Below are the code and all the weights of a small trained network. Each question names an input and a target symbol and asks about switching units off, where a switched-off unit gives its printed mean instead of its output.

import numpy as np


def w(rows, s, z=0):
    codes = np.array(rows[::2]) - 128.0
    scale = np.full(codes.shape[1], s)
    scale[-1] = z or s
    return codes * scale


def f(y):
    return np.maximum(y, 0)


def softmax(a):
    e = np.exp(a - a.max(-1, keepdims=True))
    return e / e.sum(-1, keepdims=True)


def log_softmax(a):
    a = a - a.max(-1, keepdims=True)
    return a - np.log(np.exp(a).sum(-1, keepdims=True))


def net(x, mask):
    ids = ['αβγεζξπψω'.index(c) for c in x.split()]
    T = len(ids)
    res = E[ids] + P[:T]
    q, k, v = (res @ M[0].T for M in (Q, K, V))
    z = softmax(np.where(np.tri(T) > 0, q @ k.T / 2**0.5, -1e9)) @ v
    res = res + np.where(mask[0], z, O[0][:, -1]) @ O[0][:, :-1]
    y = f(res @ A[0][:, :-1].T + A[0][:, -1])
    res = res + np.where(mask[1:13], y, B[0][:, -1]) @ B[0][:, :-1]
    return log_softmax(res[-1] @ U[:, :-1].T + U[:, -1])


Q, K, V, O, A, B = {}, {}, {}, {}, {}, {}
E = w([
[111,254,125,165,123,139],'α',
[134,127,61,159,147,191],'β',
[104,158,124,172,108,191],'γ',
[108,169,94,162,125,191],'ε',
[166,201,111,167,135,157],'ζ',
[119,237,212,126,111,217],'ξ',
[169,194,22,192,131,151],'π',
[66,192,165,146,136,183],'ψ',
[112,150,135,163,106,216],'ω',
],0.012)
P = w([
[10,94,112,119,161,143],'0',
[134,86,125,90,86,90],'1',
[127,107,168,169,205,112],'2',
[75,152,87,127,91,169],'3',
[162,106,126,105,66,89],'4',
[148,132,168,190,204,121],'5',
[88,178,88,89,111,182],'6',
[169,115,121,92,59,94],'7',
[151,142,170,202,214,134],'8',
[59,155,98,93,128,171],'9',
],0.014)
Q[0] = w([
[146,113,101,45,3,89],'h1',
[54,132,68,109,89,201],'h1',
],0.033)
K[0] = w([
[255,244,121,87,78,108],'h1',
[137,209,128,225,219,214],'h1',
],0.023)
V[0] = w([
[153,37,203,108,89,252],'h1',
[199,38,5,113,186,183],'h1',
],0.019)
O[0] = w([
[166,150,76,11,196,190,81],'h1',
[166,200,26,148,181,35,254],'h1',
],0.012,0.00073)
A[0] = w([
[240,104,161,125,218,121,113],'n1',
[78,1,127,127,231,78,94],'n2',
[128,145,84,25,114,137,105],'n3',
[97,176,104,230,182,167,103],'n4',
[198,74,175,54,128,98,3],'n5',
[77,103,110,89,29,41,18],'n6',
[188,87,136,123,79,40,133],'n7',
[209,99,179,188,154,149,210],'n8',
[107,164,128,179,154,63,76],'n9',
[170,119,185,161,223,81,66],'n10',
[200,51,167,35,68,47,134],'n11',
[54,194,108,174,142,193,165],'n12',
],0.012,0.0063)
B[0] = w([
[119,74,169,196,180,96,173],'n1',
[148,192,121,155,78,140,139],'n2',
[139,82,141,29,95,129,197],'n3',
[62,192,213,116,71,89,250],'n4',
[124,181,109,249,102,114,154],'n5',
[16,108,78,118,155,153,159],'n6',
[213,108,94,170,141,122,164],'n7',
[144,140,50,53,107,125,185],'n8',
[168,102,175,88,166,215,238],'n9',
[71,79,55,112,84,169,166],'n10',
[117,178,132,197,173,41,151],'n11',
[185,96,70,166,170,89,229],'n12',
],0.019,0.017)
U = w([
[29,91,130,107,158,97,109],'α',
[62,210,135,47,184,125,152],'β',
[163,42,183,151,211,63,131],'γ',
[148,144,85,180,223,71,215],'ε',
[171,31,253,190,34,28,194],'ζ',
[109,31,252,99,75,164,5],'ξ',
[53,91,235,132,188,144,133],'π',
[148,126,116,175,210,224,193],'ψ',
[86,127,96,60,187,156,34],'ω',
],0.0045,0.0031)

Each question gives the input, a string of symbols that net reads in full, and the target symbol t.
The units are the heads (2 rows each of Q, K, V and O) and the neurons (one row each of A and B). Each row of codes is followed by its name. A weight is (code - 128) times the scale printed after its matrix; where a second scale follows, it is the last column's (O, A, B and U).
mask holds one flag per unit, heads first, then neurons. A switched-off unit (its flag False) gives its mean, the last column of its rows in O or B, instead of its output. The means were averaged over made-up inputs and are rounded, as every weight is.
A unit's drop is (log p(t) with every unit on - log p(t) with that unit switched off) / (log p(t) with every unit on - log p(t) with every unit switched off).
The circuit of an input: a set's keep is (log p(t) with only the set's units on - log p(t) with every unit switched off) / (log p(t) with every unit on - log p(t) with every unit switched off). Starting from the 12 units with the biggest drops (on a tie, the unit counted first), units are removed one at a time, each time the one whose removal leaves the highest keep (on an exact tie, the one counted first), for as long as the keep stays at least 0.8.
circuit, biggest first: the units of the circuit, biggest drop first
k most important neurons: the k neurons with the biggest drops, biggest first
input ζ β β ξ, target β: circuit, biggest first => (h1, n4)
input ψ β ω, target ψ: circuit, biggest first => (n4, h1)
input ξ ξ ω β ξ β β β, target ζ: 2 most important neurons => (n5, n11)
input α ψ β ω γ ζ, target ζ: circuit, biggest first => (h1)
input β ζ α β ω π β, target π: 2 most important neurons => (n4, n9)
input ζ ω π β ω α, target β: circuit, biggest first => (n8, n4)
input ζ ξ ζ ω α ω ξ, target ω: 3 most important neurons => (n4, n3, n1)
input β γ ψ ω α β γ ω ζ, target π: 2 most important neurons => (n4, n1)
input ξ β β ζ π α ζ ω, target ε: circuit, biggest first => (n4, n9)
input ω β ζ ω β α, target γ: 2 most important neurons => (n1, n4)
input π ξ ε α ψ, target α: circuit, biggest first => (n6, h1, n9, n8)
input β ψ α α ξ ξ α ω ε γ, target ε: circuit, biggest first => (n12, n9)
input β γ ω α β β ζ ξ ω, target π: circuit, biggest first => (h1, n4, n1, n9)
input α ω π ζ, target π: circuit, biggest first => (n4, h1, n9, n6)
input ω ω β π ξ β ζ β β, target γ: circuit, biggest first => (n1, h1)
input ξ γ ε π π ζ α, target ζ: circuit, biggest first => (h1)
input ζ β π ε, target π: 4 most important neurons => (n4, n9, n6, n8)
input β ω π α ω ω β ω ζ ξ, target ζ: 3 most important neurons => (n9, n6, n8)
input ξ π ξ ξ β α ξ, target α: 4 most important neurons => (n6, n9, n8, n7)
input γ ξ β ε β ξ, target ε: 2 most important neurons => (n9, n3)
input ω β γ β β γ ξ ω π, target γ: most important neuron => (n1)
input ω ω β ψ, target β: 2 most important neurons => (n4, n1)
